Below is a small trained network, with its code and all its weights. Each question gives an input and a class and asks what happens when units are switched off, that is, made to give their printed mean instead of their output.

import numpy as np


def w(rows, s, z=0):
    codes = np.array(rows[::2]) - 128.0
    scale = np.full(codes.shape[1], s)
    scale[-1] = z or s
    return codes * scale


def norm(h):
    return h / np.sqrt((h * h).mean(-1, keepdims=True) + 1e-5)


def f(y):
    return y / 2 * (1 + np.tanh(0.7978845608 * (y + 0.044715 * y**3)))


def log_softmax(a):
    a = a - a.max(-1, keepdims=True)
    return a - np.log(np.exp(a).sum(-1, keepdims=True))


def net(x, mask):
    res = np.array(x, float).reshape(1, 5) / 4 @ E
    u = 0
    for l in range(3):
        y = f(norm(res) @ A[l][:, :-1].T + A[l][:, -1])
        res = res + np.where(mask[u : u + 8], y, B[l][:, -1]) @ B[l][:, :-1]
        u += 8
    return log_softmax(norm(res)[-1] @ U[:, :-1].T + U[:, -1])


A, B = {}, {}
E = w([
[124,118,125],'x0',
[138,148,131],'x1',
[125,116,128],'x2',
[71,155,122],'x3',
[115,152,2],'x4',
],0.0073)
A[0] = w([
[139,254,101,47],'0.n0',
[193,152,41,255],'0.n1',
[25,140,130,96],'0.n2',
[132,150,167,193],'0.n3',
[23,56,124,116],'0.n4',
[141,62,177,22],'0.n5',
[164,127,222,176],'0.n6',
[58,119,132,182],'0.n7',
],0.0093,0.0041)
B[0] = w([
[91,98,145,147],'0.n0',
[88,69,194,253],'0.n1',
[172,254,178,148],'0.n2',
[96,87,129,167],'0.n3',
[112,184,153,146],'0.n4',
[99,140,129,144],'0.n5',
[88,89,136,226],'0.n6',
[137,160,200,159],'0.n7',
],0.0093,0.0061)
A[1] = w([
[72,94,192,179],'1.n0',
[196,150,186,135],'1.n1',
[218,163,107,114],'1.n2',
[92,109,17,222],'1.n3',
[116,150,2,38],'1.n4',
[80,154,188,147],'1.n5',
[154,154,5,53],'1.n6',
[139,153,3,252],'1.n7',
],0.0093,0.0013)
B[1] = w([
[104,161,40,255],'1.n0',
[102,85,70,133],'1.n1',
[131,116,179,108],'1.n2',
[103,84,219,144],'1.n3',
[107,3,220,124],'1.n4',
[109,173,76,197],'1.n5',
[65,3,183,118],'1.n6',
[102,23,236,123],'1.n7',
],0.0064,0.007)
A[2] = w([
[66,95,57,164],'2.n0',
[133,143,44,3],'2.n1',
[141,162,71,33],'2.n2',
[147,94,108,97],'2.n3',
[234,52,111,119],'2.n4',
[78,137,215,125],'2.n5',
[236,2,73,152],'2.n6',
[161,141,1,61],'2.n7',
],0.0079,0.0045)
B[2] = w([
[53,165,61,253],'2.n0',
[34,110,122,104],'2.n1',
[36,174,225,105],'2.n2',
[62,183,132,124],'2.n3',
[143,206,181,145],'2.n4',
[186,2,143,174],'2.n5',
[134,250,190,209],'2.n6',
[49,9,146,118],'2.n7',
],0.0064,0.0051)
U = w([
[71,171,130,169],'0',
[92,37,205,169],'1',
[167,221,173,160],'2',
[72,168,123,101],'3',
[139,140,86,174],'4',
[255,141,12,2],'5',
],0.0098,0.0062)

Each question gives the input, the list of numbers given to net, and the class t.
The units are the neurons (one row each of A and B). Each row of codes is followed by its name. A weight is (code - 128) times the scale printed after its matrix; where a second scale follows, it is the last column's (A, B and U).
mask holds one flag per neuron, layer by layer. A switched-off neuron (its flag False) gives its mean, the last column of its row in B, instead of its output. The means were averaged over made-up inputs and are rounded, as every weight is.
A unit's drop is (log p(t) with every unit on - log p(t) with that unit switched off) / (log p(t) with every unit on - log p(t) with every unit switched off).
The circuit of an input: a set's keep is (log p(t) with only the set's units on - log p(t) with every unit switched off) / (log p(t) with every unit on - log p(t) with every unit switched off). Starting from the 12 units with the biggest drops (on a tie, the unit counted first), units are removed one at a time, each time the one whose removal leaves the highest keep (on an exact tie, the one counted first), for as long as the keep stays at least 0.8.
units of the circuit, in order: the units of the circuit, biggest drop first
top k neurons: the k neurons with the biggest drops, biggest first
top k neurons in layer l: the k neurons of layer l with the biggest drops, biggest first
drop of u: that unit's drop, to one decimal
input [0,-4,2,7,-1], class 2: units of the circuit, in order -> (0.n2; 2.n0)
input [-5,1,6,7,3], class 2: units of the circuit, in order -> (0.n2; 0.n6; 0.n7)
input [1,3,8,-1,-2], class 4: top neuron in layer 0 -> (0.n1)
input [-5,3,7,-8,6], class 2: units of the circuit, in order -> (2.n6; 1.n0)
input [6,1,3,-6,-4], class 2: top 2 neurons -> (0.n1; 2.n6)
input [0,-5,-6,-8,5], class 2: top 2 neurons -> (2.n6; 0.n1)
input [-7,4,0,-5,7], class 1: top 2 neurons in layer 0 -> (0.n7; 0.n2)
input [3,0,-4,4,6], class 1: top 2 neurons in layer 2 -> (2.n6; 2.n5)
input [4,1,-1,-5,6], class 1: top 3 neurons -> (0.n2; 0.n7; 1.n3)
input [-4,5,-8,0,-4], class 4: top 2 neurons -> (0.n1; 2.n6)
input [-2,1,5,6,-3], class 2: top 2 neurons -> (0.n2; 0.n1)
input [-7,1,6,-7,4], class 2: top 2 neurons in layer 1 -> (1.n5; 1.n0)
input [5,-4,-4,0,6], class 1: top 2 neurons -> (1.n3; 0.n6)
input [-2,-3,0,5,2], class 2: top neuron in layer 1 -> (1.n0)
input [-2,4,-4,7,7], class 1: top 2 neurons in layer 2 -> (2.n5; 2.n6)
input [3,-3,2,8,-1], class 2: drop of 0.n2 -> 0.2
input [5,-1,5,6,0], class 2: drop of 0.n2 -> 0.2
input [7,4,0,8,1], class 2: drop of 1.n0 -> 0.1
